Below is a small trained network, with its code and all its weights. Each question gives an input and a class and asks what happens when units are switched off, that is, made to give their printed mean instead of their output.

import numpy as np


def w(rows, s, z=0):
    codes = np.array(rows[::2]) - 128.0
    scale = np.full(codes.shape[1], s)
    scale[-1] = z or s
    return codes * scale


def norm(h):
    return h / np.sqrt((h * h).mean(-1, keepdims=True) + 1e-5)


def f(y):
    return np.maximum(y, 0)


def log_softmax(a):
    a = a - a.max(-1, keepdims=True)
    return a - np.log(np.exp(a).sum(-1, keepdims=True))


def net(x, mask):
    res = np.array(x, float).reshape(1, 7) / 4 @ E
    u = 0
    for l in range(2):
        y = f(norm(res) @ A[l][:, :-1].T + A[l][:, -1])
        res = res + np.where(mask[u : u + 13], y, B[l][:, -1]) @ B[l][:, :-1]
        u += 13
    return log_softmax(norm(res)[-1] @ U[:, :-1].T + U[:, -1])


A, B = {}, {}
E = w([
[190,86,82],'x0',
[127,128,128],'x1',
[129,126,129],'x2',
[129,128,130],'x3',
[128,129,127],'x4',
[116,254,22],'x5',
[66,102,67],'x6',
],0.007)
A[0] = w([
[170,45,120,124],'L0N1',
[216,61,57,199],'L0N2',
[35,91,38,247],'L0N3',
[44,96,179,34],'L0N4',
[146,187,102,135],'L0N5',
[152,193,111,121],'L0N6',
[175,153,120,191],'L0N7',
[149,180,136,189],'L0N8',
[81,41,116,3],'L0N9',
[81,221,153,139],'L0N10',
[137,69,95,5],'L0N11',
[118,61,179,211],'L0N12',
[137,245,41,214],'L0N13',
],0.012,0.0064)
B[0] = w([
[148,147,58,172],'L0N1',
[201,135,33,198],'L0N2',
[53,40,127,235],'L0N3',
[1,174,133,148],'L0N4',
[166,98,112,169],'L0N5',
[138,102,146,164],'L0N6',
[58,121,102,169],'L0N7',
[121,39,123,173],'L0N8',
[86,58,108,142],'L0N9',
[90,90,187,184],'L0N10',
[122,56,119,133],'L0N11',
[34,72,75,204],'L0N12',
[200,140,177,250],'L0N13',
],0.0077,0.011)
A[1] = w([
[203,101,101,181],'L1N1',
[171,200,118,105],'L1N2',
[99,153,210,236],'L1N3',
[225,150,166,168],'L1N4',
[254,122,48,93],'L1N5',
[211,93,81,102],'L1N6',
[8,104,148,254],'L1N7',
[178,152,113,130],'L1N8',
[84,107,132,169],'L1N9',
[143,76,120,146],'L1N10',
[78,155,56,101],'L1N11',
[149,159,53,47],'L1N12',
[168,217,224,204],'L1N13',
],0.013,0.0039)
B[1] = w([
[71,125,138,182],'L1N1',
[190,143,186,133],'L1N2',
[198,57,16,174],'L1N3',
[240,50,121,155],'L1N4',
[102,222,184,191],'L1N5',
[54,151,171,182],'L1N6',
[195,204,134,249],'L1N7',
[158,184,180,141],'L1N8',
[189,244,207,182],'L1N9',
[81,170,158,185],'L1N10',
[153,130,152,152],'L1N11',
[83,45,149,145],'L1N12',
[170,21,2,147],'L1N13',
],0.0082,0.012)
U = w([
[252,191,188,122],'0',
[38,157,146,30],'1',
[203,11,28,253],'2',
],0.017,0.003)

Each question gives the input, the list of numbers given to net, and the class t.
The units are the neurons (one row each of A and B). Each row of codes is followed by its name. A weight is (code - 128) times the scale printed after its matrix; where a second scale follows, it is the last column's (A, B and U).
mask holds one flag per neuron, layer by layer. A switched-off neuron (its flag False) gives its mean, the last column of its row in B, instead of its output. The means were averaged over made-up inputs and are rounded, as every weight is.
A unit's drop is (log p(t) with every unit on - log p(t) with that unit switched off) / (log p(t) with every unit on - log p(t) with every unit switched off).
most important unit: the unit with the biggest drop
k most important neurons: the k neurons with the biggest drops, biggest first
top k neurons in layer l: the k neurons of layer l with the biggest drops, biggest first
drop of u: that unit's drop, to one decimal
input [0,8,-6,-3,6,7,-4], class 2: most important neuron => [L0N13]
input [-2,5,-2,-8,7,8,-6], class 2: 3 most important neurons => [L1N13 L0N2 L0N10]
input [-4,8,4,-1,6,5,0], class 2: 2 most important neurons => [L0N13 L0N12]
input [3,7,1,2,-4,-8,-3], class 1: 2 most important neurons => [L0N3 L1N3]
input [6,6,7,3,-1,-5,0], class 1: top 3 neurons in layer 1 => [L1N5 L1N3 L1N6]
input [0,4,4,-5,6,-3,3], class 1: 2 most important neurons => [L1N3 L0N4]
input [-6,-1,-6,7,4,1,8], class 0: 2 most important neurons => [L1N7 L1N9]
input [0,4,8,-6,-1,5,5], class 0: top 4 neurons in layer 0 => [L0N3 L0N2 L0N1 L0N10]
input [3,-1,-7,0,-8,8,4], class 1: 2 most important neurons => [L0N3 L1N7]
input [7,-3,1,0,5,8,8], class 1: 2 most important neurons => [L1N5 L0N13]
input [-1,3,2,8,-8,4,2], class 0: top 2 neurons in layer 0 => [L0N3 L0N2]
input [-2,-3,-6,-7,-1,-7,2], class 1: 2 most important neurons => [L0N12 L0N13]
input [-7,8,-2,6,-2,3,-1], class 2: 2 most important neurons => [L0N12 L0N13]
input [-3,-5,-2,-2,-2,4,8], class 0: most important unit => L1N7
input [-6,-3,0,2,-1,3,0], class 2: 3 most important neurons => [L0N13 L0N12 L1N3]
input [-6,6,4,-2,5,1,7], class 0: top 2 neurons in layer 0 => [L0N12 L0N7]
input [-2,-3,-2,0,-2,8,1], class 0: top 2 neurons in layer 0 => [L0N3 L0N8]
input [7,0,-6,-6,0,6,4], class 1: top 2 neurons in layer 1 => [L1N5 L1N7]
input [-8,-1,3,-8,5,6,3], class 0: drop of L1N13 => 0.0
input [7,-3,-5,5,6,-4,-1], class 1: drop of L1N6 => 0.2
input [-2,-4,8,6,2,3,7], class 0: drop of L0N12 => 0.1
